Below is a small trained network, with its code and all its weights. Each question gives an input and a target symbol and asks what happens when units are switched off, that is, made to give their printed mean instead of their output.

import numpy as np


def w(rows, s, z=0):
    codes = np.array(rows[::2]) - 128.0
    scale = np.full(codes.shape[1], s)
    scale[-1] = z or s
    return codes * scale


def norm(h):
    return h / np.sqrt((h * h).mean(-1, keepdims=True) + 1e-5)


def f(y):
    return np.maximum(y, 0)


def softmax(a):
    e = np.exp(a - a.max(-1, keepdims=True))
    return e / e.sum(-1, keepdims=True)


def log_softmax(a):
    a = a - a.max(-1, keepdims=True)
    return a - np.log(np.exp(a).sum(-1, keepdims=True))


def net(x, mask):
    ids = ['ΞΨεζηφ'.index(c) for c in x.split()]
    T = len(ids)
    res = E[ids] + P[:T]
    r = norm(res)
    for j in range(3):
        rows = slice(2 * j, 2 * j + 2)
        q, k, v = (r @ M[0][rows].T for M in (Q, K, V))
        z = softmax(np.where(np.tri(T) > 0, q @ k.T / 2**0.5, -1e9)) @ v
        o = O[0][rows]
        res = res + np.where(mask[j], z, o[:, -1]) @ o[:, :-1]
    y = f(norm(res) @ A[0][:, :-1].T + A[0][:, -1])
    res = res + np.where(mask[3:11], y, B[0][:, -1]) @ B[0][:, :-1]
    return log_softmax(norm(res)[-1] @ U[:, :-1].T + U[:, -1])


Q, K, V, O, A, B = {}, {}, {}, {}, {}, {}
E = w([
[162,49,102,250,57,186,54],'Ξ',
[152,1,169,23,25,161,37],'Ψ',
[240,79,110,182,143,176,6],'ε',
[236,52,120,204,67,41,68],'ζ',
[188,199,83,51,123,115,75],'η',
[184,34,158,135,215,82,70],'φ',
],0.0073)
P = w([
[129,205,238,153,108,129,172],'0',
[93,91,105,67,111,117,106],'1',
[156,109,221,74,73,131,178],'2',
[112,124,126,91,127,152,182],'3',
[69,170,78,146,173,108,136],'4',
[53,192,196,122,116,84,50],'5',
[103,94,60,83,131,113,108],'6',
[145,108,88,105,140,159,230],'7',
[154,107,145,86,129,181,248],'8',
[60,148,53,124,175,109,126],'9',
[91,199,108,138,156,121,93],'10',
[57,137,155,111,159,131,52],'11',
[115,127,77,114,164,164,210],'12',
],0.012)
Q[0] = w([
[145,161,49,199,194,105,168],'h1',
[160,108,139,106,121,171,217],'h1',
[138,105,164,82,87,147,117],'h2',
[190,106,169,124,148,151,181],'h2',
[128,170,47,204,193,88,120],'h3',
[104,135,166,115,106,96,3],'h3',
],0.016)
K[0] = w([
[90,79,14,105,141,101,98],'h1',
[91,162,144,155,137,99,73],'h1',
[115,167,195,162,95,117,151],'h2',
[111,144,124,128,135,136,97],'h2',
[116,66,7,97,128,119,117],'h3',
[176,119,164,116,112,161,188],'h3',
],0.019)
V[0] = w([
[148,186,95,67,97,95,147],'h1',
[166,132,66,192,30,202,76],'h1',
[122,84,151,102,127,151,97],'h2',
[74,145,116,125,133,153,137],'h2',
[131,158,134,100,174,247,64],'h3',
[198,147,126,134,186,127,84],'h3',
],0.014)
O[0] = w([
[248,86,116,75,37,239,99,71],'h1',
[68,143,228,112,120,182,143,221],'h1',
[133,37,106,159,145,116,59,176],'h2',
[81,166,137,117,23,130,130,2],'h2',
[110,140,162,159,66,73,15,58],'h3',
[230,159,164,217,204,108,70,201],'h3',
],0.013,0.0068)
A[0] = w([
[4,190,255,100,109,154,187,85],'n1',
[182,130,152,93,200,188,234,81],'n2',
[141,35,202,55,105,171,78,252],'n3',
[109,20,172,176,53,92,117,86],'n4',
[100,10,104,67,143,106,114,174],'n5',
[107,95,58,76,153,137,46,109],'n6',
[225,159,103,134,67,180,96,129],'n7',
[153,142,81,155,165,132,172,183],'n8',
],0.009,0.0043)
B[0] = w([
[44,86,71,67,38,53,110,176],'n1',
[134,108,166,147,145,193,178,254],'n2',
[129,207,76,172,97,140,197,217],'n3',
[134,142,157,208,174,168,155,164],'n4',
[183,219,183,148,72,167,168,203],'n5',
[70,107,112,203,125,156,120,160],'n6',
[117,109,91,2,34,130,88,143],'n7',
[151,88,112,56,189,133,142,209],'n8',
],0.0093,0.0091)
U = w([
[77,106,87,85,140,75,126,239],'Ξ',
[137,215,62,171,135,120,151,8],'Ψ',
[166,119,209,118,175,124,25,121],'ε',
[154,58,159,72,204,175,131,141],'ζ',
[187,101,114,57,114,149,43,252],'η',
[153,124,1,123,196,57,107,117],'φ',
],0.0086,0.0021)

Each question gives the input, a string of symbols that net reads in full, and the target symbol t.
The units are the heads (2 rows each of Q, K, V and O) and the neurons (one row each of A and B). Each row of codes is followed by its name. A weight is (code - 128) times the scale printed after its matrix; where a second scale follows, it is the last column's (O, A, B and U).
mask holds one flag per unit, heads first, then neurons. A switched-off unit (its flag False) gives its mean, the last column of its rows in O or B, instead of its output. The means were averaged over made-up inputs and are rounded, as every weight is.
A unit's drop is (log p(t) with every unit on - log p(t) with that unit switched off) / (log p(t) with every unit on - log p(t) with every unit switched off).
The circuit of an input: a set's keep is (log p(t) with only the set's units on - log p(t) with every unit switched off) / (log p(t) with every unit on - log p(t) with every unit switched off). Starting from all 11 units, units are removed one at a time, each time the one whose removal leaves the highest keep (on an exact tie, the one counted first), for as long as the keep stays at least 0.8.
circuit, biggest first: the units of the circuit, biggest drop first
top k neurons: the k neurons with the biggest drops, biggest first
heads that matter: for each layer, one digit per head in row order, 1 if its drop is at least 0.15 and else 0, layers parted by /
drop of u: that unit's drop, to one decimal
input ζ Ψ Ψ φ Ψ ζ ζ ε, target Ψ: circuit, biggest first => [h3; n3; n5]
input ζ ζ Ψ ζ ζ Ξ, target Ψ: circuit, biggest first => [h3; h1; n3]
input Ξ φ Ξ Ξ ε Ψ, target Ξ: heads that matter => 000
input ζ Ψ Ψ ζ ζ, target Ψ: top 3 neurons => [n5; n3; n2]
input ε ζ φ, target ε: heads that matter => 001
input Ψ Ξ ε ζ Ξ, target Ξ: circuit, biggest first => [n1; h3]
input Ξ ζ ζ ε Ξ η Ψ ε ζ, target η: circuit, biggest first => [h1; n7]
input φ ε Ψ η ε ε Ξ ε ε Ξ ζ φ Ξ, target Ξ: heads that matter => 100
input Ψ ζ ζ ζ Ξ ε Ψ, target Ψ: heads that matter => 000
input φ ζ ζ ε ζ ζ ζ η ζ Ξ ζ ζ ε, target Ξ: heads that matter => 100
input ε Ψ ζ ε, target ε: heads that matter => 001
input Ψ ζ ζ ζ Ψ, target Ψ: heads that matter => 001
input ε φ ζ η Ξ ζ Ψ ζ ζ φ, target Ψ: circuit, biggest first => [h3; n5; h1; n2]
input ζ φ ε ζ η ζ ζ φ, target η: top neuron => [n7]
input Ξ ζ ε ζ ζ ζ ζ ζ ζ ζ ζ Ψ, target Ξ: circuit, biggest first => [n1; h1]
input ζ ε Ξ ζ ζ ζ, target Ξ: circuit, biggest first => [n1; h3]
input ζ ε η η ζ ζ ζ, target η: circuit, biggest first => [h1]
input ζ ζ φ ε ζ ζ ζ Ξ ε Ξ ζ φ φ, target Ξ: circuit, biggest first => [h1; n1; h3]
input ε ζ ε ε Ξ ζ ζ φ, target Ξ: circuit, biggest first => [h1; n1; h2]
input φ ζ η ζ ζ Ψ ζ Ψ η ε φ, target Ψ: heads that matter => 101
input ζ ε ζ Ξ Ψ φ ζ Ξ, target Ψ: circuit, biggest first => [h3; n5; n2]
input η η Ψ ζ ε φ ε Ξ ζ η ζ, target Ξ: circuit, biggest first => [h1; n1]
input ε φ ε η, target ε: drop of h3 => 1.0
input Ψ Ψ η ζ ζ Ξ, target η: drop of n7 => 0.2
input φ ε η, target φ: drop of h1 => 0.9
input φ Ξ Ψ Ξ ζ ζ η φ φ ε ζ Ξ, target φ: drop of h1 => 0.8
input ζ ζ ζ ε Ψ ζ Ξ ζ, target Ψ: top neuron => [n3]
input η φ ζ ε ζ η, target ζ: top neuron => [n2]
